Below is a small trained network, with its code and all its weights. Each question gives an input and a class and asks what happens when units are switched off, that is, made to give their printed mean instead of their output.

import numpy as np


def w(rows, s, z=0):
    codes = np.array(rows[::2]) - 128.0
    scale = np.full(codes.shape[1], s)
    scale[-1] = z or s
    return codes * scale


def norm(h):
    return h / np.sqrt((h * h).mean(-1, keepdims=True) + 1e-5)


def f(y):
    return y / 2 * (1 + np.tanh(0.7978845608 * (y + 0.044715 * y**3)))


def log_softmax(a):
    a = a - a.max(-1, keepdims=True)
    return a - np.log(np.exp(a).sum(-1, keepdims=True))


def net(x, mask):
    res = np.array(x, float).reshape(1, 5) / 4 @ E
    u = 0
    for l in range(2):
        y = f(norm(res) @ A[l][:, :-1].T + A[l][:, -1])
        res = res + np.where(mask[u : u + 9], y, B[l][:, -1]) @ B[l][:, :-1]
        u += 9
    return log_softmax(norm(res)[-1] @ U[:, :-1].T + U[:, -1])


A, B = {}, {}
E = w([
[5,134,113,183,53,226,115],'x0',
[135,6,71,8,10,100,62],'x1',
[211,155,2,224,58,120,180],'x2',
[171,234,173,46,13,222,194],'x3',
[127,87,224,218,61,44,191],'x4',
],0.0046)
A[0] = w([
[86,129,117,161,222,126,152,98],'L0N0',
[198,185,59,91,147,75,186,130],'L0N1',
[1,113,83,197,90,219,120,117],'L0N2',
[131,201,21,72,184,154,90,13],'L0N3',
[69,66,79,187,174,90,65,33],'L0N4',
[96,135,56,68,193,191,94,112],'L0N5',
[115,79,38,194,155,179,196,2],'L0N6',
[231,127,150,90,187,78,110,182],'L0N7',
[213,101,2,207,84,175,178,22],'L0N8',
],0.0077,0.0021)
B[0] = w([
[168,152,75,157,131,214,154,188],'L0N0',
[127,155,164,49,168,110,65,203],'L0N1',
[198,191,168,93,145,27,30,252],'L0N2',
[81,127,183,165,53,54,241,190],'L0N3',
[254,78,173,81,126,135,187,204],'L0N4',
[133,88,185,212,121,89,142,203],'L0N5',
[143,166,143,81,148,173,130,171],'L0N6',
[102,135,142,163,128,104,42,218],'L0N7',
[73,74,219,146,167,167,99,249],'L0N8',
],0.0094,0.0046)
A[1] = w([
[136,104,157,126,165,42,112,253],'L1N0',
[160,105,100,107,24,91,115,222],'L1N1',
[32,98,2,78,110,141,78,134],'L1N2',
[144,231,138,105,148,141,201,137],'L1N3',
[142,168,121,178,202,163,142,202],'L1N4',
[67,110,135,130,153,213,106,125],'L1N5',
[112,32,117,46,126,127,119,184],'L1N6',
[118,116,93,104,214,46,137,80],'L1N7',
[109,198,151,22,66,143,119,134],'L1N8',
],0.009,0.0027)
B[1] = w([
[70,198,115,149,68,199,181,255],'L1N0',
[106,145,43,127,230,42,140,183],'L1N1',
[42,183,74,108,151,87,128,127],'L1N2',
[145,39,11,140,176,94,110,173],'L1N3',
[24,74,55,60,77,110,100,192],'L1N4',
[115,100,170,128,135,181,91,133],'L1N5',
[72,177,72,196,167,214,133,183],'L1N6',
[254,130,175,76,93,97,95,148],'L1N7',
[206,83,147,183,158,156,145,188],'L1N8',
],0.0076,0.0081)
U = w([
[157,236,152,124,142,50,12,165],'0',
[59,126,12,150,194,119,121,168],'1',
[66,98,214,146,162,206,95,160],'2',
[80,150,152,172,102,34,242,175],'3',
[253,82,107,140,171,163,161,162],'4',
[138,172,122,83,94,147,140,84],'5',
[134,114,103,19,54,133,166,2],'6',
[145,146,87,2,33,133,179,26],'7',
],0.012,0.0067)

Each question gives the input, the list of numbers given to net, and the class t.
The units are the neurons (one row each of A and B). Each row of codes is followed by its name. A weight is (code - 128) times the scale printed after its matrix; where a second scale follows, it is the last column's (A, B and U).
mask holds one flag per neuron, layer by layer. A switched-off neuron (its flag False) gives its mean, the last column of its row in B, instead of its output. The means were averaged over made-up inputs and are rounded, as every weight is.
A unit's drop is (log p(t) with every unit on - log p(t) with that unit switched off) / (log p(t) with every unit on - log p(t) with every unit switched off).
The circuit of an input: a set's keep is (log p(t) with only the set's units on - log p(t) with every unit switched off) / (log p(t) with every unit on - log p(t) with every unit switched off). Starting from the 12 units with the biggest drops (on a tie, the unit counted first), units are removed one at a time, each time the one whose removal leaves the highest keep (on an exact tie, the one counted first), for as long as the keep stays at least 0.8.
circuit, biggest first: the units of the circuit, biggest drop first
k most important neurons: the k neurons with the biggest drops, biggest first
k most important neurons of layer l: the k neurons of layer l with the biggest drops, biggest first
input [1,-4,7,-1,5], class 2: most important neuron -> (L0N8)
input [4,-5,3,-8,7], class 4: 2 most important neurons -> (L0N4 L0N0)
input [1,4,-4,4,-1], class 1: 2 most important neurons -> (L0N8 L1N1)
input [6,4,-2,-8,-4], class 4: 2 most important neurons of layer 0 -> (L0N4 L0N7)
input [-5,6,-6,-8,-3], class 4: 3 most important neurons -> (L0N4 L1N7 L0N8)
input [-8,-7,8,3,5], class 0: 3 most important neurons -> (L0N1 L0N3 L0N7)
input [-3,-4,-4,-3,0], class 1: circuit, biggest first -> (L0N0 L1N4)
input [-5,-6,5,-6,5], class 1: 2 most important neurons -> (L0N2 L0N0)
input [1,-5,6,7,-2], class 4: 3 most important neurons -> (L1N3 L1N8 L0N7)
input [-7,0,-7,4,-8], class 3: 3 most important neurons of layer 0 -> (L0N3 L0N5 L0N2)
input [7,-8,-7,-6,5], class 1: 2 most important neurons -> (L0N0 L0N8)
input [-5,-8,-2,-4,-2], class 1: 4 most important neurons -> (L0N0 L1N4 L0N2 L0N8)
input [2,-2,-2,8,-8], class 3: circuit, biggest first -> (L0N3 L0N5)
input [4,-5,2,-5,-6], class 3: circuit, biggest first -> (L0N3)
input [4,-5,5,7,-4], class 4: 4 most important neurons -> (L1N8 L1N3 L0N7 L1N0)
input [-2,6,6,3,-5], class 1: 3 most important neurons of layer 0 -> (L0N2 L0N6 L0N4)
input [3,5,-4,6,7], class 3: circuit, biggest first -> (L1N1 L0N1)
input [-5,7,5,-3,-2], class 1: 2 most important neurons of layer 1 -> (L1N6 L1N1)
input [6,-7,5,4,-8], class 3: 3 most important neurons -> (L0N3 L0N5 L1N6)
input [6,4,-5,-8,3], class 4: 2 most important neurons of layer 1 -> (L1N4 L1N6)
input [1,0,3,0,-6], class 3: circuit, biggest first -> (L0N3)
input [-6,5,6,7,5], class 4: 4 most important neurons -> (L1N8 L0N2 L0N5 L0N3)
input [-2,-6,-5,8,-8], class 3: 3 most important neurons of layer 0 -> (L0N3 L0N5 L0N6)
input [-3,1,-7,8,1], class 4: circuit, biggest first -> (L1N8 L0N8)
input [-2,0,0,5,-1], class 4: 3 most important neurons -> (L1N8 L0N2 L0N8)
input [-6,3,8,-1,-1], class 2: 2 most important neurons of layer 0 -> (L0N8 L0N2)
